Below are the code and all the weights of a small trained network. Each question names an input and a target symbol and asks about switching units off, where a switched-off unit gives its printed mean instead of its output.

import numpy as np


def w(rows, s, z=0):
    codes = np.array(rows[::2]) - 128.0
    scale = np.full(codes.shape[1], s)
    scale[-1] = z or s
    return codes * scale


def f(y):
    return y / 2 * (1 + np.tanh(0.7978845608 * (y + 0.044715 * y**3)))


def softmax(a):
    e = np.exp(a - a.max(-1, keepdims=True))
    return e / e.sum(-1, keepdims=True)


def log_softmax(a):
    a = a - a.max(-1, keepdims=True)
    return a - np.log(np.exp(a).sum(-1, keepdims=True))


def net(x, mask):
    ids = ['αδεζθλμξπσφω'.index(c) for c in x.split()]
    T = len(ids)
    res = E[ids] + P[:T]
    q, k, v = (res @ M[0].T for M in (Q, K, V))
    z = softmax(np.where(np.tri(T) > 0, q @ k.T / 4**0.5, -1e9)) @ v
    res = res + np.where(mask[0], z, O[0][:, -1]) @ O[0][:, :-1]
    y = f(res @ A[0][:, :-1].T + A[0][:, -1])
    res = res + np.where(mask[1:9], y, B[0][:, -1]) @ B[0][:, :-1]
    return log_softmax(res[-1] @ U[:, :-1].T + U[:, -1])


Q, K, V, O, A, B = {}, {}, {}, {}, {}, {}
E = w([
[116,139,145,125,88,63],'α',
[182,70,218,193,69,144],'δ',
[38,194,98,99,104,37],'ε',
[14,160,156,183,134,126],'ζ',
[67,200,101,151,41,65],'θ',
[101,28,248,187,213,110],'λ',
[120,207,115,225,231,166],'μ',
[146,87,183,92,147,71],'ξ',
[47,132,155,107,179,72],'π',
[206,119,159,172,1,48],'σ',
[99,133,166,175,84,108],'φ',
[199,42,229,130,129,116],'ω',
],0.018)
P = w([
[69,83,193,98,71,126],'0',
[71,41,122,119,66,151],'1',
[84,137,234,102,89,92],'2',
[90,56,114,144,91,134],'3',
[103,154,215,129,114,75],'4',
[106,63,102,176,113,111],'5',
[120,165,204,159,138,59],'6',
[123,70,90,201,133,97],'7',
[137,173,193,182,162,48],'8',
[131,79,77,226,154,86],'9',
[147,184,182,207,186,37],'10',
[142,86,63,253,174,78],'11',
[151,157,131,206,166,9],'12',
],0.013)
Q[0] = w([
[106,148,238,227,134,6],'h1',
[139,205,200,110,155,151],'h1',
[78,31,94,156,111,99],'h1',
[73,98,145,186,108,97],'h1',
],0.014)
K[0] = w([
[219,181,6,205,231,169],'h1',
[124,52,53,94,117,133],'h1',
[158,227,183,128,168,84],'h1',
[229,214,135,130,187,152],'h1',
],0.012)
V[0] = w([
[161,93,166,101,200,86],'h1',
[24,92,177,88,245,201],'h1',
[17,220,58,190,117,75],'h1',
[168,140,232,254,58,246],'h1',
],0.012)
O[0] = w([
[132,156,177,133,45,97,131],'h1',
[203,195,118,156,99,130,173],'h1',
[142,144,152,115,146,208,250],'h1',
[147,96,78,45,250,96,234],'h1',
],0.014,0.015)
A[0] = w([
[188,154,110,138,179,33,97],'n1',
[160,110,178,200,191,124,160],'n2',
[145,89,136,105,93,137,248],'n3',
[132,135,189,242,25,96,100],'n4',
[179,127,142,185,138,73,182],'n5',
[115,221,86,129,82,195,152],'n6',
[166,188,95,100,151,199,78],'n7',
[107,103,116,190,144,1,86],'n8',
],0.0098,0.012)
B[0] = w([
[116,114,105,197,111,173,253],'n1',
[100,136,100,111,103,91,228],'n2',
[46,255,148,163,153,120,173],'n3',
[197,78,118,126,145,104,205],'n4',
[68,144,50,103,160,138,195],'n5',
[121,106,164,128,191,114,181],'n6',
[131,108,168,72,26,100,224],'n7',
[176,92,146,125,66,217,195],'n8',
],0.011,0.018)
U = w([
[162,152,120,165,149,68,62],'α',
[61,105,138,119,69,60,102],'δ',
[62,213,133,160,127,214,70],'ε',
[114,165,133,121,93,118,107],'ζ',
[92,109,128,145,31,9,150],'θ',
[98,204,61,151,191,51,184],'λ',
[124,163,172,185,106,159,104],'μ',
[156,131,104,126,136,167,2],'ξ',
[111,238,64,195,108,127,163],'π',
[64,141,125,158,31,133,100],'σ',
[3,174,146,209,41,13,203],'φ',
[172,189,133,43,81,150,172],'ω',
],0.0058,0.0074)

Each question gives the input, a string of symbols that net reads in full, and the target symbol t.
The units are the heads (4 rows each of Q, K, V and O) and the neurons (one row each of A and B). Each row of codes is followed by its name. A weight is (code - 128) times the scale printed after its matrix; where a second scale follows, it is the last column's (O, A, B and U).
mask holds one flag per unit, heads first, then neurons. A switched-off unit (its flag False) gives its mean, the last column of its rows in O or B, instead of its output. The means were averaged over made-up inputs and are rounded, as every weight is.
A unit's drop is (log p(t) with every unit on - log p(t) with that unit switched off) / (log p(t) with every unit on - log p(t) with every unit switched off).
The circuit of an input: a set's keep is (log p(t) with only the set's units on - log p(t) with every unit switched off) / (log p(t) with every unit on - log p(t) with every unit switched off). Starting from all 9 units, units are removed one at a time, each time the one whose removal leaves the highest keep (on an exact tie, the one counted first), for as long as the keep stays at least 0.8.
units of the circuit, in order: the units of the circuit, biggest drop first
most important unit: the unit with the biggest drop
top k neurons: the k neurons with the biggest drops, biggest first
drop of u: that unit's drop, to one decimal
input δ ε λ λ, target π: most important unit : h1
input ε ε λ ω α λ φ φ δ α ζ ζ α, target ω: units of the circuit, in order : (h1; n7)
input λ φ λ θ, target π: top 2 neurons : (n1; n7)
input θ θ ζ σ σ λ φ α π ξ, target α: top 3 neurons : (n4; n7; n6)
input ξ φ π, target λ: top 2 neurons : (n7; n8)
input ω π δ π φ φ φ, target λ: units of the circuit, in order : (n7; h1)
input σ ζ ε φ ε ω, target μ: units of the circuit, in order : (h1; n4)
input σ θ π ζ φ θ θ ε ξ α σ, target φ: top 2 neurons : (n3; n8)
input λ θ θ λ θ ξ λ, target θ: units of the circuit, in order : (h1; n4)
input λ λ ε α μ θ ε α ε ε, target ω: units of the circuit, in order : (h1; n7)
input θ λ ξ ζ π δ ξ φ θ, target λ: top 3 neurons : (n7; n8; n1)
input ζ φ φ ε μ, target ω: units of the circuit, in order : (n7; h1)
input σ μ ω λ λ δ θ λ, target λ: top 3 neurons : (n8; n2; n5)
input ζ π φ δ λ, target ξ: most important unit : n8
input ω ε ξ λ ε ξ λ δ λ, target ξ: top 4 neurons : (n8; n1; n7; n3)
input δ φ σ φ ξ μ ζ φ, target ω: units of the circuit, in order : (h1; n1)
input ζ ω α λ λ φ λ, target λ: top 3 neurons : (n7; n8; n2)
input π φ α ξ, target φ: units of the circuit, in order : (h1; n3)
input ξ α δ ε, target ξ: top 3 neurons : (n8; n1; n7)
input ξ θ σ θ, target δ: units of the circuit, in order : (h1)
input ω ζ ξ φ, target θ: top 2 neurons : (n4; n1)
input φ λ σ φ ε, target λ: top 2 neurons : (n7; n8)
input φ λ θ ε δ α, target ξ: drop of n6 : 0.0
input λ ω ζ φ θ μ φ ζ δ π ξ σ, target π: drop of n4 : 0.2
input π π ε λ ε ε ζ ε δ, target μ: drop of h1 : 2.2
